Each row has a class, written after it.
[ -59 -202 -216  138  386 -122 -217  375 -488 -215  279  287  349  -45
  -55  222   96  -77  -21  237  384  227  812  374  590   43 -291 -303
  206   90 -479 -472] : F
[ 201  550 -326  -90 -317 -184  118 -297 -163 -305 -191 -106  177  -44
  206  145 -340   -3 -408 -523   32  263 -111 -698 -319  113  303  535
 -373  103 -424  245] : C
[-115 -108 -478  -38  250 -177   -4  267 -104 -575  289  -82  178  -14
 -128  404  236  480  -16  -58  484  325  899  519  448 -103 -170 -337
  -49  -45 -517 -311] : G
[ 159  563 -337 -175 -225 -160   65 -263 -173 -155  -39  -69  214   56
  336  116 -263  -72 -450 -296   -4  156  -62 -681 -336   87  283  393
 -344  -23 -427  246] : W
[ 172  537 -340 -217 -356 -170   53 -169 -167 -347   29  -59  315  -91
  388  238 -372 -221 -556 -441  -25  252  -38 -761 -351   23  288  599
 -246  162 -366  194] : C
[ -42   83 -239 -184 -229   47  -70  139  329 -235  309  -91  126  -66
 -125   84 -218 -134   -6   18   42  -88  499   88  -48  -75 -105    5
   43   97   41 -307] : F
[  27   73 -315 -234 -246   31  -76  240  281 -221  359  -37  126  -26
 -135  100 -156 -191  -59  100   35 -101  601  121  -36 -105 -192  -70
   53  106  -70 -304] : F
[-231  565  -10  260 -136 -171  176 -236 -178  650 -207 -332   92   91
   72  251 -129 -108  -37 -232   76 -111  -50 -370  -11 -351  691   23
  -68  176   87  349] : R
[-255  124  -57 -193  129   88  404  336  382  204 -189 -357 -502  165
  565  336  593  333  145   -1 -384   26  -36  377 -165 -255  282   12
 -634    2   29  610] : S
[  32   62 -265 -250 -180   40  -66  183  324 -195  327  -73  168  -30
  -62   83 -103 -153  -42   98   29  -55  474  136  -29  -72 -144  -74
  -17   83   31 -312] : J
[  78 -150 -266 -487 -283  -13  117 -158   64  -24  -54 -411 -217   64
 -161  401  609  283 -399  -82   10  168 -179 -395 -242  360  202 -132
 -244  209  484  587] : J
[ 104  -67 -110  280  276 -299 -316  144 -341 -187  184   94   34 -159
 -174   41 -514 -259  105  257  376  212  703 -104  385  105 -337  126
   85  -90 -551 -466] : S
[  32   58 -247 -181 -206   45  -71  203  258 -238  267  -44  130 -116
  -70   52 -168 -183  -32   15   41 -104  425  108  -70  -96 -195   16
    8   67  -66 -305] : N
[ 106 -164  -69  291  310 -187 -161  484 -471  -90  -89  214  -62 -136
 -189   33 -260   17  367  199  331  -11  752   97  465   89 -363  -87
   78   58 -570 -492] : S
[ 219  327 -294 -171 -323 -191   82 -239 -175 -294   71  -41  400  -13
  271  155 -253 -118 -574 -420   40  301  -99 -700 -338  117  348  539
 -296  110 -201  201] : C
[ -37   66 -588  168 -144 -158  339  170 -390 -199  -12   49 -431 -169
  321  576  209  223 -128 -217 -219  442   10   56  172  244 -289  240
 -176  140 -475  273] : C
[  46  100 -272 -264 -177   19 -140  178  273 -248  322  -35  117  -37
  -54   56 -218 -197  -35  106   56  -64  466   85  -56  -64 -253  -48
   66   80  -87 -315] : W
[-190  385  177  -18   54  109  258  154  120  345 -295 -645 -565 -202
  205  592  165 -115  232 -252   59 -114 -126 -328 -341 -200  469  239
 -374   -7  345  555] : N
[ 128  531 -429 -182 -273 -178  106 -218 -130 -343    4  -45  157   36
  366  188 -280  -27 -506 -450  -91  214  -21 -544 -331  142  202  443
 -356  116 -500  192] : G
[ 155  476 -254 -281 -273 -166   10 -272  -56 -325  -63  -96  346   45
  348   94 -398 -110 -556 -377   20  368 -227 -740 -473   74  290  578
 -442  -16 -419  199] : J
[-331  439  -58 -351  261  110  139  319   65   35 -126 -142  104  276
  372  334  212   14   79    4 -276   20  202    2    8 -183   28 -198
 -189  203 -504  181] : G
[-321  296 -103  181  -21 -149  228 -374 -150  345  -17 -334  378   48
  188  392  266  120 -226 -358  100   78 -347 -169   33 -361  632  -21
  -22   17  182  480] : C
[  15   47 -278 -203 -241   22  -76  234  243 -241  300  -21  156  -79
 -134   35 -154 -158  -25  140   40 -123  491  101  -31  -71 -242  -34
   35   67  -74 -256] : N
[  25   46 -317 -252 -187   27  -58  221  245 -199  360   29  261  -19
   46   51 -107 -198  -81   80   -8  -35  473  136  -11  -99 -247  -21
    6  135 -140 -341] : C
[ 174 -478 -226   74  389 -169 -220  254 -575 -395   32  375  350  -81
 -177 -174  168  315 -207  371  277  497  496  297  662  128 -142 -106
   13  -14 -577 -478] : J
[ -22 -366  -16  246  116 -282 -212  188 -303 -313  433  -47  409 -185
 -312  320   15 -242    1  125  720  354  316 -169  283  154 -115   89
   27 -236  -15  -88] : N
[ -68  616  119 -521 -192   95  288  147  -10   81 -402 -338 -123   86
  551  318  110   53  -95  -46 -190  222 -243 -475 -496 -413  325  180
 -423   -8 -406  617] : S
[-234  434   86 -415  248   79  112  -22  124  226  -47 -350 -127  194
  135  463   72  -24   46  109 -128   62  -66 -275 -236 -152   10 -109
 -108  -44 -191  241] : F
[  19  -45 -105  -60  489 -159 -169  309 -471  -62  -59  184  330  -98
  -62  107  -82 -126  160  422  445  341  436   93  538  -13 -335 -139
  -32  223 -678 -345] : J
[ -23 -246 -318  -92  201 -337 -289  235 -391 -229  259   82  182 -144
 -237   47  -18  -62  -12  303  483  313  549  -62  537  280 -385 -107
   48  121 -174 -371] : F
[ 175 -126 -160   95  207  429  467  372   56  109 -355  -78 -461 -150
  347  159  371  428  280 -126   38  105 -193  280 -109   65  273  276
 -557  -25  155  195] : W
[-368  -98  -81 -134 -141  226  432  -37  -55 -157   67 -559  -52 -163
   79  802  487  432 -155 -421   61  334 -259 -240 -303 -175  537  310
 -189  125  347  707] : F
[  15   54 -225 -282 -176   30  -85  186  332 -213  339  -37  180   -1
  -35   25 -152 -181  -53  123   29  -66  511  128  -50  -97 -179  -49
  -23   94  -53 -340] : R
[  48  223 -243 -306  -33  127  446   10  -41 -146 -219 -350 -169  -11
  497  557  533  567 -154 -612  -83  167  -51  140 -261 -142  367  -38
 -379  279  110  601] : N
[ 206  488 -323 -190 -409 -179   13 -346  -90 -228 -127  -63  195  -22
  202   46 -317  -31 -526 -452  -74  228 -125 -738 -339  113  268  449
 -310   91 -343  204] : K
[ 187  427 -401 -126 -376 -214   67 -338 -111 -253    0 -112  223  -19
  126  232 -248  -17 -528 -499   62  294 -112 -704 -321  115  207  423
 -273   55 -242  268] : S
[ 210  316  138   52  -31  162   -6  -22  369  482   74 -341 -420  174
  109  302   79 -254  368 -242  229 -570 -100   82 -338   99  137 -219
  -44  237  626  253] : S
[-348   72 -267 -359 -130  136  314  143  252 -163  104 -459  -40  107
   96  590  579  483   47 -226  437  284  179  192   14   84  355 -174
 -252  455  658  501] : R
[ 186  494 -353 -147 -295 -248   67 -265 -219 -253   10   21  201  -16
  188  101 -221  -25 -488 -420   -6  235   91 -570 -223   83  186  381
 -325  133 -421  159] : L
[ 152  443 -328 -200 -249 -168  -20 -219 -186 -309  -70  -50  259   12
  193  112 -354 -127 -479 -269   15  177 -140 -761 -322  112  141  462
 -234   54 -492  215] : S
[-238  283 -132   83  126  -98  196 -172 -451  526  -95 -149  179   49
  208  232  238   -6 -222   80  -24  149 -389 -455  163  -35  526  136
 -114  168  151  496] : L
[-177  398  -11   65   26 -100   94 -366 -145  606  -87 -284  211   -7
  173  166    8  -78 -286 -116  126   95 -428 -383  -51 -381  665  132
  -82   13  164  282] : G
[ 179 -178 -196   91  363  -92 -210   68 -180   44  -48 -178   45    0
 -320  236  149  120  179  134  645   23  359  174  451  219  -19 -454
   92  121   64 -271] : S
[ 168  430 -380 -220 -257 -213    4 -165 -308 -317  -87  -92  184  -88
  153  165 -266  -27 -565 -264  -27  394 -136 -868 -238   77  219  570
 -294    4 -432  314] : K
[ 193   65 -250   58 -121   29  185 -171   25  377 -208 -358 -776 -104
 -174  172   94  277   59 -133 -178   91  109  -29 -141  201   33   37
 -377  -16   49  -19] : K
[ -68  264  -96  235  -53 -202  118 -355 -240  523   38 -295  180   32
   93  257  -42  -41 -126 -276  133   57  -60 -302   53 -255  478   22
  -23  149  197  355] : R
[   5  105 -249 -215 -166    2  -48  193  232 -220  269  -75   85  -67
  -70   49 -163 -145   44  120   39  -77  494  100   -1  -57 -214    1
    1  122  -56 -273] : C
[-462  373  129 -392  174  364  426  218  580  111  176 -519   24  122
  237  672  735  327   89 -176   82 -136 -134  323 -360 -500  662  -59
 -370   -2  531  342] : S
[-247  172 -191  185  -18 -147   54 -337 -349  501   60 -112  250  -93
  -53  239  207   49 -238 -140  100  169 -239 -308  293 -205  395   58
  118  290  201  348] : W
[ 107   30 -300 -169 -194   37  -94  188  249 -170  299    4   76  -72
 -117   26 -192 -144  -34  103   10 -170  523  114  -36  -10 -231  -49
   29   99  -42 -332] : G
[  46   76 -327 -222 -221   35  -48  268  274 -264  399   21  259  -12
   81   69 -206 -210  -72   25   11  -76  587  140  -31 -133 -194   -6
   65  121 -131 -401] : C
[ 143 -229   -5   -1  217  343  493   52 -138  -13 -136 -158 -133 -206
  714  598  440  114  -56 -420  -71  386 -634   13 -332  162  247  368
 -462   -8  190  397] : J
[ 141  521 -270 -239 -376 -241  -64 -366  -85 -413  -86 -111  354   -8
  156   71 -449 -128 -522 -410   63  286 -172 -847 -349  172  264  516
 -272  110 -297  277] : K
[-207  -91  -98  206  472 -208 -213  252 -415 -158  439  265  485   36
   70  338   23  -78   75  214  471  548  411  148  584  201 -317  -82
   87 -109 -300 -334] : F
[ -16  -76 -351  277  426 -290  -29  349 -297 -230  144  216  -34  -72
  125  200   37  152  319  117  400  165  673  328  615  327 -400  -62
 -214   89 -474 -291] : S
[ -13 -573  -88  -13  477 -143 -190  163 -543 -293  122  136  107 -133
 -114   23  308  113 -189  500  310  271    5   96  435  345  -81   23
   15   16 -228 -173] : G
[ -10   73   14 -149  398 -287 -335  332 -463  -92  127  196  441 -114
  -47  -93 -117 -326  -62  627  395  131  518 -313  436   83  -83   50
  -72   20 -358 -254] : G
[  12  383 -221 -279 -152  187  486  -68  289   90   72 -400  185  151
  501  658  549  333 -122 -593   13  107  127   61 -369 -167  559 -103
 -570  162  190  453] : K
[  36 -386  110   22  520 -206 -117   46 -263  127  -77    6   -9  -52
 -138  -48  210   21  104  551  319  196  148   48  400  143 -119 -133
 -191 -124 -354  -98] : N
[ -99 -373 -127  143  540 -180  -70  258 -446 -135  323  284  333  -33
   92   90  176   27  -83  572  180  320  466   85  541  363 -118   82
 -138  -92 -255 -191] : N
[-241 -255 -275  -43  312 -229 -196  373 -459 -334  379  167  447 -136
   99  241  146   -4  -95  534  465  438  441  -57  567  285 -240   77
  -10   41 -150  -26] : N
[  -4  199 -290 -152 -462  254  452  283  259   22   33 -349 -446 -108
  374  683  222   37   80 -382  114  -79  -11 -181 -547 -162    4  150
 -245    5  138  612] : J
[ 141  448 -408 -113 -298 -287   97 -361 -222 -246  123  -49  256   13
  253  265 -224    8 -512 -448  -40  291   -6 -674 -270   98   91  423
 -276   72 -379  372] : S
[ 107  104 -234 -234  -94  332  113  595  116  137  192  -89   -3    1
  363  295  241 -289 -271   64  -90 -484  421  -99 -475 -279  295  116
 -243 -103  -62  -61] : S
[-197  356  -81  117  -89 -145   89 -294  -32  448   85 -336  404  112
  191  298   48 -145 -260 -320  135  -60 -180 -296  -63 -335  714  -14
  -35   78  227  241] : J
[  31  103 -287 -233 -232   40  -69  211  285 -255  358  -18  150  -27
    2   76 -135 -121  -23   47   57  -24  505  153  -25  -82 -214  -61
   24   82  -33 -307] : J
[  87 -423 -208  170  435  -43 -159  397 -291  -62  263  158   -7   26
 -166  287   77    4   35  376  445  322  522  215  572  175 -243 -199
  259   17 -167 -358] : R
[  -1 -207 -240  305  132 -293 -185  380 -606 -332  207  251  -63 -302
 -332  142 -151  -12   21  285  292  337  795   -5  641   91 -309  132
  227   70 -384 -220] : F
